Below are the code and all the weights of a small trained network. Each question names an input and a class and asks about switching units off, where a switched-off unit gives its printed mean instead of its output.

import numpy as np


def w(rows, s, z=0):
    codes = np.array(rows[::2]) - 128.0
    scale = np.full(codes.shape[1], s)
    scale[-1] = z or s
    return codes * scale


def f(y):
    return np.maximum(y, 0)


def log_softmax(a):
    a = a - a.max(-1, keepdims=True)
    return a - np.log(np.exp(a).sum(-1, keepdims=True))


def net(x, mask):
    res = np.array(x, float).reshape(1, 7) / 4 @ E
    y = f(res @ A[0][:, :-1].T + A[0][:, -1])
    res = res + np.where(mask, y, B[0][:, -1]) @ B[0][:, :-1]
    return log_softmax(res[-1] @ U[:, :-1].T + U[:, -1])


A, B = {}, {}
E = w([
[134,128,133,123,124,123,126,128],'x0',
[32,144,45,60,24,56,182,210],'x1',
[7,153,238,85,117,183,1,176],'x2',
[118,54,39,52,97,218,75,16],'x3',
[108,250,162,47,154,160,204,33],'x4',
[114,120,128,133,137,134,137,126],'x5',
[127,127,127,128,131,129,130,129],'x6',
],0.007)
A[0] = w([
[134,40,71,83,121,165,79,72,76],'neuron 0',
[148,131,150,154,159,141,109,104,32],'neuron 1',
[42,115,199,112,118,161,18,179,101],'neuron 2',
[140,69,63,67,123,183,81,69,47],'neuron 3',
[143,171,206,185,145,63,180,191,74],'neuron 4',
[112,233,161,61,141,144,201,59,1],'neuron 5',
[150,178,203,186,161,70,174,199,67],'neuron 6',
[132,166,168,188,149,73,148,184,68],'neuron 7',
[175,118,180,172,190,162,95,81,62],'neuron 8',
[201,121,181,175,207,174,86,71,94],'neuron 9',
[47,153,71,75,75,96,154,170,51],'neuron 10',
[156,169,202,183,159,108,146,188,14],'neuron 11',
[142,1,87,221,92,91,37,202,40],'neuron 12',
[187,120,169,151,192,162,105,86,82],'neuron 13',
[36,150,197,121,121,186,32,163,56],'neuron 14',
[239,86,21,183,144,87,244,108,89],'neuron 15',
[60,130,49,83,62,77,170,172,84],'neuron 16',
[144,39,113,186,88,92,68,172,19],'neuron 17',
[160,6,102,194,115,91,60,212,67],'neuron 18',
[127,73,65,78,121,181,86,63,49],'neuron 19',
[38,143,66,74,63,79,176,161,86],'neuron 20',
[127,67,81,71,95,191,92,60,75],'neuron 21',
[190,116,183,185,196,176,81,72,76],'neuron 22',
[229,104,31,180,127,106,237,93,76],'neuron 23',
[124,232,154,52,144,125,173,69,31],'neuron 24',
],0.0068,0.0029)
B[0] = w([
[77,180,60,201,103,130,129,104,207],'neuron 0',
[159,103,134,117,106,123,134,150,153],'neuron 1',
[66,120,184,28,191,36,73,106,234],'neuron 2',
[88,184,68,197,78,117,113,99,204],'neuron 3',
[61,192,43,222,82,122,100,77,216],'neuron 4',
[179,171,162,85,235,254,232,65,195],'neuron 5',
[61,186,28,215,79,125,96,94,218],'neuron 6',
[88,174,51,187,83,133,111,91,194],'neuron 7',
[175,47,147,143,69,122,135,208,200],'neuron 8',
[202,45,141,132,33,124,135,215,225],'neuron 9',
[191,51,150,138,61,140,148,188,201],'neuron 10',
[78,154,49,188,69,109,108,119,191],'neuron 11',
[200,204,169,96,238,252,235,48,246],'neuron 12',
[180,65,164,135,53,122,149,213,196],'neuron 13',
[56,97,196,55,187,60,53,107,223],'neuron 14',
[42,106,208,25,202,8,18,99,254],'neuron 15',
[212,36,164,139,50,124,139,215,218],'neuron 16',
[155,159,142,105,197,205,186,99,198],'neuron 17',
[180,177,140,97,202,224,204,61,237],'neuron 18',
[79,176,36,211,94,110,114,110,201],'neuron 19',
[230,42,161,152,43,131,156,229,219],'neuron 20',
[66,198,28,219,82,116,97,102,208],'neuron 21',
[196,52,146,136,32,120,136,223,220],'neuron 22',
[27,92,211,35,171,37,38,117,238],'neuron 23',
[176,147,129,108,221,203,201,77,191],'neuron 24',
],0.0059,0.0085)
U = w([
[55,105,206,20,180,41,13,122,145],'0',
[231,41,144,147,24,131,153,243,56],'1',
[64,215,1,240,79,121,97,99,47],'2',
[196,183,157,88,231,224,250,79,255],'3',
],0.0086,0.00061)

Each question gives the input, the list of numbers given to net, and the class t.
The units are the neurons (one row each of A and B). Each row of codes is followed by its name. A weight is (code - 128) times the scale printed after its matrix; where a second scale follows, it is the last column's (A, B and U).
mask holds one flag per neuron, in row order. A switched-off neuron (its flag False) gives its mean, the last column of its row in B, instead of its output. The means were averaged over made-up inputs and are rounded, as every weight is.
A unit's drop is (log p(t) with every unit on - log p(t) with that unit switched off) / (log p(t) with every unit on - log p(t) with every unit switched off).
The circuit of an input: a set's keep is (log p(t) with only the set's units on - log p(t) with every unit switched off) / (log p(t) with every unit on - log p(t) with every unit switched off). Starting from the 12 units with the biggest drops (on a tie, the unit counted first), units are removed one at a time, each time the one whose removal leaves the highest keep (on an exact tie, the one counted first), for as long as the keep stays at least 0.8.
circuit, biggest first: the units of the circuit, biggest drop first
top k neurons: the k neurons with the biggest drops, biggest first
drop of u: that unit's drop, to one decimal
input [-4,3,-3,7,-6,-7,1], class 2: circuit, biggest first -> [neuron 21]
input [2,-8,5,-8,-5,-1,6], class 1: top 4 neurons -> [neuron 22; neuron 9; neuron 8; neuron 13]
input [4,-5,2,-8,-7,-2,0], class 2: top 4 neurons -> [neuron 6; neuron 4; neuron 11; neuron 7]
input [-6,-5,-5,-5,-7,-1,-6], class 3: top 3 neurons -> [neuron 12; neuron 18; neuron 17]
input [-1,-7,-6,2,-8,8,1], class 3: top 2 neurons -> [neuron 12; neuron 18]
input [8,4,-7,7,3,8,-6], class 0: top 2 neurons -> [neuron 15; neuron 23]
input [-3,-6,-5,-3,6,-6,-7], class 1: top 3 neurons -> [neuron 9; neuron 12; neuron 22]
input [-4,2,0,-1,3,8,2], class 3: top 2 neurons -> [neuron 9; neuron 22]
input [-8,3,-6,-1,-8,-7,-1], class 3: top 2 neurons -> [neuron 12; neuron 18]
input [-4,-3,-4,0,-5,-1,4], class 3: top 2 neurons -> [neuron 12; neuron 18]
input [8,-5,4,3,-4,-3,-3], class 1: top 3 neurons -> [neuron 15; neuron 23; neuron 22]
input [6,1,2,4,4,-5,-6], class 2: top 2 neurons -> [neuron 12; neuron 18]
input [4,-6,-7,-2,-5,-8,1], class 0: drop of neuron 23 -> 0.6
input [0,-3,-7,-2,-1,7,-3], class 0: drop of neuron 17 -> 0.0
input [-5,-6,-8,-2,-5,7,4], class 0: circuit, biggest first -> [neuron 15]
input [5,-8,7,8,7,3,8], class 1: drop of neuron 4 -> 0.1
